Small tables with named rows and columns. After each table, cells are looked up by row and column.

monu:
|  | feg | bim | repiluf | gug | tukivev |
|---|---|---|---|---|---|
| zaf | 7 | 177 | 172 | 159 | 132 |
| sop | 208 | 161 | 101 | 147 | 78 |
| kikuvib | 104 | 108 | 109 | 107 | 109 |

tukivev of kikuvib is 109
feg of kikuvib is 104
gug of sop is 147
repiluf of sop is 101
gug of zaf is 159
gug of kikuvib is 107
tukivev of zaf is 132
feg of zaf is 7
bim of zaf is 177
repiluf of zaf is 172
bim of sop is 161
feg of sop is 208

Table nup
	sug	kopilu	dalito	pek	rurepo	gul
tokob	5294	3040	3385	5424	7290	3946
rig	6324	2532	2775	5108	6833	5294
kedif	6235	3283	3790	5111	7662	4512
vemi	5956	2290	3221	4887	6988	4603
bukem	5897	3403	3876	5670	7784	4356

vemi, pek => 4887
kedif, dalito => 3790
kedif, gul => 4512
tokob, dalito => 3385
vemi, gul => 4603
rig, gul => 5294
vemi, rurepo => 6988
rig, dalito => 2775
kedif, sug => 6235
tokob, sug => 5294
tokob, pek => 5424
kedif, rurepo => 7662
tokob, gul => 3946
bukem, dalito => 3876
vemi, sug => 5956
vemi, kopilu => 2290
rig, kopilu => 2532
bukem, pek => 5670
Row with the largest rurepo: bukem

pimubel =
fields: vep, sapila, rikamag, res
sol: [49331, 19993, 71323, 73025]
kag: [67979, 68112, 22961, 18913]
pinezu: [95515, 25870, 17266, 19582]
bigi: [14645, 32981, 87999, 89613]

sol, sapila => 19993
pinezu, sapila => 25870
sol, rikamag => 71323
pinezu, vep => 95515
bigi, vep => 14645
bigi, rikamag => 87999
kag, sapila => 68112
pinezu, rikamag => 17266
sol, res => 73025
bigi, res => 89613
pinezu, res => 19582
kag, vep => 67979
kag, rikamag => 22961
kag, res => 18913

Table rafop
         gidanen  fifeve  gopeke  kiku
tumaz        6.7     3.1     6.5   6.1
lage         7.1     1.2    10.0   8.5
vavike       5.0     2.3     7.2   5.6
miz          5.1     7.3     6.4   6.2
fem          6.2     5.6     7.9   7.4
fube         4.7     7.2     4.4   4.5
zikotiv      4.8     5.3     7.1   6.1
lar          6.2     5.0     7.7   7.1
vosuz        5.0     5.4     4.3   4.1

lar, gidanen: 6.2
lage, fifeve: 1.2
vosuz, gopeke: 4.3
tumaz, gopeke: 6.5
vosuz, fifeve: 5.4
zikotiv, gidanen: 4.8
miz, gidanen: 5.1
tumaz, fifeve: 3.1
zikotiv, gopeke: 7.1
vavike, gopeke: 7.2
miz, gopeke: 6.4
lage, gidanen: 7.1
tumaz, gidanen: 6.7
vosuz, kiku: 4.1
lar, kiku: 7.1
fube, gopeke: 4.4
Which row has the largest fifeve? miz

Table los
	buri	kof	feb	ludozi
nur	-2926	-6559	6536	3251
galuzu	-5838	-5267	5284	5344
vuk	7158	-1379	-6940	-8258
dol	4969	-148	-7521	-7688
vimokik	5364	-2215	-6444	-7756

kof of vuk is -1379
kof of dol is -148
feb of galuzu is 5284
kof of galuzu is -5267
buri of dol is 4969
ludozi of dol is -7688
buri of nur is -2926
ludozi of nur is 3251
kof of vimokik is -2215
feb of nur is 6536
ludozi of vuk is -8258
feb of dol is -7521
ludozi of vimokik is -7756
feb of vimokik is -6444
buri of vimokik is 5364
buri of vuk is 7158

Table bamub
|  | rikip | rebogeb |
|---|---|---|
| merezir | 0.58 | -0.73 |
| fug | 0.78 | 0.46 |
| tuses | -0.41 | 0.96 |
| lom | -0.27 | -0.79 |
| mar | -0.33 | -0.57 |
| mit | 0.08 | -0.27 |

rikip of merezir = 0.58
rikip of tuses = -0.41
rebogeb of merezir = -0.73
rebogeb of mit = -0.27
rikip of fug = 0.78
rebogeb of lom = -0.79
rebogeb of mar = -0.57
rikip of lom = -0.27
rikip of mar = -0.33
rebogeb of fug = 0.46
rebogeb of tuses = 0.96
rikip of mit = 0.08

Table nune
cols = ded, muzozim, mizuge
pek: [-0.29, 1.09, -4.08]
gimize: [3.66, 0.27, 0.98]
kis: [-6.45, 0.39, -1.28]
bavo: [2.80, 3.28, 1.48]
funofo: [-4.15, 4.72, 5.61]
vepe: [-4.05, 2.65, -2.58]
mis: [5.86, 3.35, -4.09]

mizuge of kis is -1.28
mizuge of funofo is 5.61
mizuge of pek is -4.08
ded of funofo is -4.15
ded of mis is 5.86
muzozim of kis is 0.39
muzozim of vepe is 2.65
muzozim of gimize is 0.27
muzozim of funofo is 4.72
mizuge of mis is -4.09
mizuge of gimize is 0.98
mizuge of vepe is -2.58
ded of vepe is -4.05
ded of bavo is 2.80

Table poras
	duram	limuli	vip	zik	satob	dof	bas	gudera	per
nisagu	5445	7802	5293	1033	3842	2520	4436	2272	6426
sedodat	4617	3338	4553	7134	6298	6918	4471	6394	4901
gaf	4791	5361	4519	4292	6419	5917	3325	4595	6718
sasil	5389	6221	5666	3021	1918	1861	7001	3590	3254
zovofuv	4986	5983	4968	3440	5209	4606	4131	3983	6106

limuli of sedodat: 3338
gudera of sedodat: 6394
bas of gaf: 3325
dof of sedodat: 6918
per of nisagu: 6426
limuli of nisagu: 7802
satob of sasil: 1918
dof of gaf: 5917
per of zovofuv: 6106
limuli of zovofuv: 5983
vip of nisagu: 5293
vip of gaf: 4519
vip of sasil: 5666
zik of sedodat: 7134
zik of gaf: 4292
gudera of sasil: 3590
gudera of gaf: 4595
bas of zovofuv: 4131

lasuno:
	bevoz	dad
kasudos	127	81
vuti	167	157
fosot	87	212
sed	231	125
runeki	28	156
zeg	91	159
vir	196	203
neb	69	188

sed, bevoz => 231
vir, dad => 203
runeki, dad => 156
vuti, bevoz => 167
kasudos, dad => 81
fosot, dad => 212
kasudos, bevoz => 127
vuti, dad => 157
vir, bevoz => 196
fosot, bevoz => 87
neb, bevoz => 69
zeg, bevoz => 91
runeki, bevoz => 28
neb, dad => 188

peninib:
	pimata	rif	ziv	dere	los	gen
derol	125	134	129	35	140	116
radodi	102	122	21	51	141	109
dofekeb	113	145	162	135	62	39
bes	138	152	26	108	136	248
muselup	97	120	84	170	57	175
duf	113	62	85	96	102	115

pimata of derol: 125
los of dofekeb: 62
dere of derol: 35
gen of radodi: 109
gen of bes: 248
gen of duf: 115
dere of dofekeb: 135
ziv of derol: 129
rif of muselup: 120
dere of bes: 108
ziv of bes: 26
dere of radodi: 51
los of muselup: 57
rif of bes: 152
rif of radodi: 122
rif of derol: 134
los of duf: 102

mokotiz =
,tunu,tosama,nopileb,roguf,dus,loz,vos,vem
gurivu,45,50,35,49,28,53,67,59
lomo,46,52,39,47,31,50,62,53
ragab,52,40,32,54,24,58,69,74
tik,63,27,45,46,34,68,76,89
sur,50,42,32,55,24,57,69,73
roz,65,26,46,45,36,67,79,90
vas,66,25,47,44,37,67,79,91
dud,77,21,43,43,49,61,88,90
lop,46,52,36,49,30,52,65,57
madoz,79,22,41,43,50,60,90,90
tameva,76,22,44,42,48,61,89,90
gireres,57,34,37,54,24,64,69,81
dobof,45,52,36,49,29,52,66,57

roguf of lop = 49
dus of gireres = 24
tosama of madoz = 22
tunu of vas = 66
vos of dud = 88
dus of dud = 49
tosama of lomo = 52
loz of vas = 67
vos of dobof = 66
roguf of roz = 45
tunu of dud = 77
tosama of tik = 27
vem of dobof = 57
roguf of tameva = 42

